Each row has a name. Each question is about the rows just above it.

j_548: [ 76  70  10  28  -8  45  16 -18  37  59   7 -17  32]
j_598: [-52 -41 -58  42 -55 -53 -58  66 -29 -84  -3  78 -13]
j_72: [-10  -2  28 -72  23  -4 -12 -58  52 -12  27 -69  64]
Does one of the named rows hold [-55 -54] side by side, in this order?  no
Is [ 28  -8  45  16 -18] printed in one of the named rows, side by side and in this order?  yes
Among the named rows, does one hold [-57  52 -12  27 -69] next to each other, in this order?  no
Is [10 28 -8 45] printed in one of the named rows, side by side and in this order?  yes
Is [ 66 -28 -84] printed in one of the named rows, side by side and in this order?  no
Among the named rows, does one hold [28 -2] next to each other, in this order?  no

j_313: [  8  -8   3  -5  -4  15  11   3  -2 -14   2 -15 -10  -7   3  21 -22  15
  19 -13  -6  -3   2  -4  -5  10]
j_990: [-46  -9  46  22 -15  -6   1  -3   4   8  29 -39  17 -23   0  -9 -18  -8
  -8 -23 -28  17  -5  26  28 -16]
j_657: [  8  -8   3  -5  -4  15  11   3  -2 -14   2 -15 -10  -7   3  21 -22  15
  19 -13  -6  -3   2  18  25  18]
Among the named rows, does one hold [-6 -3] next to each other, in this order?  yes
Among the named rows, does one hold [ 1 -3  3  8] next to each other, in this order?  no
Does one of the named rows hold [11  3] side by side, in this order?  yes
Does one of the named rows hold [ 2 -4] side by side, in this order?  yes
Among the named rows, does one hold [ 15 -22  21] next to each other, in this order?  no

j_416: [ 55 -41 -55  42]
j_942: [-65  22  67 -24]
j_12: [ 67 -24 -65  18]
j_267: [-63 -25  64  22]
j_765: [ 67  22 -74 -25]
j_850: [ 43  54 -43 -53]
Does one of the named rows hold [ 55 -41 -55  42] side by side, in this order?  yes
Among the named rows, does one hold [ 18 -65 -24  67] next to each other, in this order?  no

j_510: [ 20  22   5  50  -7  -8  13  -7  30 -14   2 -61  48  17 -19 -89 -16  -7]
j_686: [ 22  15   1  56 -10  -6  18  -5  32 -21   5 -63  53  28 -12 -86  -5 -15]
j_547: [ 22  12   1  56 -10  -6  18  -5  32 -21   5 -63  53  28 -12 -86  -2 -15]
j_857: [ 44   3 -38  46 -22  -4   0  -7   0 -17 -17 -52  42  62   5 -51   5  -4]
j_520: [ 16  19   7  56 -11  -5  17  -7  32 -14   2 -59  48  20 -11 -86  -8 -16]
j_149: [ 15  23   8  58  -9  -5  19  -7  33 -13   4 -65  51  16 -13 -84 -15 -10]
Among the named rows, does one hold [ 5 50] next to each other, in this order?  yes
Among the named rows, does one hold [  4 -13  33  -7] next to each other, in this order?  no

j_420: [-51  27 -13  36]
j_321: [ 17 -10  23   0]
j_24: [ 29 -27  15 -25]
j_410: [ 23 -43  62  28]
j_570: [ -1  18 -25 -24]
j_958: [ -2 -10   0  -6]
j_890: [ 44 -37   4 -38]
j_637: [-20   5  -2  14]
j_854: [-16  28 -24 -30]
j_812: [-66  43 -15  51]
j_414: [ 24 -42  59  14]
j_495: [ 18 -21   1 -23]
Is [ 43 -15  51] printed in one of the named rows, side by side and in this order?  yes
Among the named rows, does one hold [-38   4] next to each other, in this order?  no
Is [ -2  18 -25 -24] printed in one of the named rows, side by side and in this order?  no
Among the named rows, does one hold [-15  51] next to each other, in this order?  yes

j_135: [ -5  62  11   4 -13  29  -6  16  10 -17 -11 -13 -23   2   4 -26 -52 -33
  20   4  -3  15  12 -16  -7   1  -6   4  35  42  11 -29  17  32  -4  -3
 -10 -10  43  26  -2 -60]
j_286: [-21  64  48   7  13  49 -42   8  15  16   8   0 -12  -5  19 -42 -72  -8
  26 -10   1   0  41 -10  11  11 -21  18  15  71  43 -81   2  47 -29  -1
 -25   1  48  35 -34 -34]
j_483: [-20 -33  39   1  39  10 -40 -15  -2  52  30  21  23  -9  15  -8   6  50
  -5 -18   7 -30  30  16  24  12 -13  16 -41   9  33 -47 -28   0 -28   3
 -15  20 -20  -5 -37  66]
j_333: [-15  65  35   5   4  41 -29  11  13   3  -1  -5 -16  -2  15 -36 -65 -18
  22  -5   0   5  30 -12   3   8 -16  13  23  60  31 -62   6  42 -20  -1
 -20  -3  45  34 -24 -44]
j_158: [ 19 -59 -48  -5 -14 -49  42  -8 -13 -18  -8   1  10   6 -18  39  67   5
 -23   9  -2   3 -42   9 -10  -9  19 -19 -11 -67 -44  80   1 -45  29   0
  25  -3 -44 -32  36  30]
j_7: [-20 -26  40   1  38  10 -41 -14   0  50  28  22  23  -9  16 -10   0  46
  -4 -19   6 -30  33  14  21  13 -12  16 -38  13  34 -48 -26   3 -28   6
 -15  19 -17  -1 -37  60]
j_215: [-21  22  44   3  25  33 -42  -2   8  31  18   9   5  -6  20 -28 -36  18
  10 -14   3 -15  38   2  15  12 -17  19  -9  44  40 -66 -13  26 -27   1
 -20  10  18  17 -36  10]
j_449: [ 18 -64 -39  -6  -6 -45  33 -10 -13  -8  -1   4  16   3 -15  36  67  14
 -23   5   0  -5 -33  12  -5  -9  15 -16 -21 -64 -35  68  -5 -43  23   0
  22   1 -45 -33  26  41]
j_241: [-22  39  46   4  20  39 -42   1  11  25  13   5  -3  -6  18 -33 -51   7
  16 -10   1  -8  38  -3  13  11 -18  18   0  52  41 -74  -6  34 -29   2
 -22   6  29  23 -36  -7]
j_848: [ 19 -64 -42  -7 -11 -46  35  -9 -14 -11  -5   3  15   4 -15  40  68  13
 -24   8   1  -2 -35  10  -6  -8  18 -17 -18 -66 -37  73  -4 -44  25   1
  23   1 -47 -33  31  39]
j_488: [-21 -10  40   3  35  18 -40 -10   1  45  25  18  16  -6  17 -15 -13  35
  -1 -16   7 -24  32   9  19  12 -14  17 -28  23  36 -53 -21  10 -28   3
 -16  15  -5   4 -37  43]
Among the named rows, does one hold [  3  15   4 -15  40] next to each other, in this order?  yes
Among the named rows, does one hold [-51   6] next to each other, in this order?  no
Among the named rows, does one hold [18 15] next to each other, in this order?  yes
Is [ 29  -6  16  10 -17] printed in one of the named rows, side by side and in this order?  yes
Is [ 11 -18] printed in one of the named rows, side by side and in this order?  yes

j_67: [-27 -46 -10 -15 -50 -16 -45 -14  -6 -17 -11 -42 -54 -15 -11   5  14 -24
 -53 -45   3  -5  -6 -57 -45  22 -47 -44 -15 -46  11 -24 -51  39]
j_983: [-23  17 -71 -76   6 -72  12 -70  45  30 -74  19  44 -72 -76  27  -5  32
  17  39  13  40 -71  17   2 -19  32  36 -81  -1 -17  35  39  37]
j_239: [ 40  79   3   8  87  10  74   8  36   1   4  69  14   7   3 -14 -35  48
  84   9 -12 -12  -4   8  77 -44  23  12   6  78 -25  48  14  -4]
j_45: [-17 -52  -2  -2 -56  -2 -46   0 -39  35  -2 -35  45   0  -5   9  49 -39
 -47  43  38  37  -8  49 -50  21  30  40   1 -53  24 -40  43 -16]
j_210: [ 13  26  -8  -7  30  -5  24  -5  19   3  -8  25  -6  -6 -10  -6  -8  16
  28  -5   4  -1 -15 -14  24 -20   2  -3  -8  24  -9  17  -4  19]
j_603: [-35 -54  -7  -3 -46  -7 -55  -1 -39  41  -3 -51  66  -1  -1 -17   2 -54
 -59  59   7   3   5  55 -47   1  33  49   3 -49   4 -54  59  -6]
Does one of the named rows hold [ -1 -39] side by side, in this order?  yes
Does one of the named rows hold [45  0 -5  9] side by side, in this order?  yes

j_543: [ 11  17  22 -43 -46  14 -21  30  25  29 -52  28  14 -38  20 -30  25]
j_645: [-41 -23 -20  16  53 -29  23 -26  10 -34 -10 -71 -58  39 -22  23 -25]
j_394: [ 13 -34 -31 -43   8  -6  34 -27  21 -15  -2   4 -10   3 -23 -40 -31]
j_466: [ -8 -19 -33  22  40 -28  11 -28  -6 -53  37 -66 -71  28 -33  12 -30]
Among the named rows, does one hold [28 14] next to each other, in this order?  yes
Does one of the named rows hold [ -9 -71 -58  39] side by side, in this order?  no
Among the named rows, does one hold [-34 -10 -71] next to each other, in this order?  yes

j_417: [-47 -10 -66  35  26  25   5  17  19  18 -50  12  15  36 -69  14  38 -59]
j_165: [ 10  24  21  18  12   5  -7  10  23  18   2 -23   1 -13   6   3  31  22]
j_749: [-15   2 -19 -19   8  -2 -11   2   1   8  26  58  14 -43 -24   2   1  24]
j_995: [ 15   9  27 -17 -30 -26   8 -17 -29 -12   6  -5  -4  16  35  -2 -26   9]
j_448: [-34 -17 -50  44  25  37   4  22  26  24 -39 -14  16  67 -40   3  31  22]
j_608: [-33 -30 -30  16  17  12   4  13  21  20  -6  60  33   6 -33   9 -11 -26]
j_224: [ 15  -9  12 -27 -29 -20   0 -18 -30 -17  -1   9 -12   9  32 -20 -33   2]
j_262: [-34 -17 -50  44  25  37   4  22  26  24 -39 -14  16  67 -40  31  49 -47]
j_461: [ -7 -36   0  29  31 -22  -4  14  31  18   4  23  10  15  -8  12  10   5]
Does one of the named rows hold [12 10] side by side, in this order?  yes
Is [23 18] printed in one of the named rows, side by side and in this order?  yes
Does one of the named rows hold [1 2] side by side, in this order?  no
Does one of the named rows hold [-39  24] side by side, in this order?  no

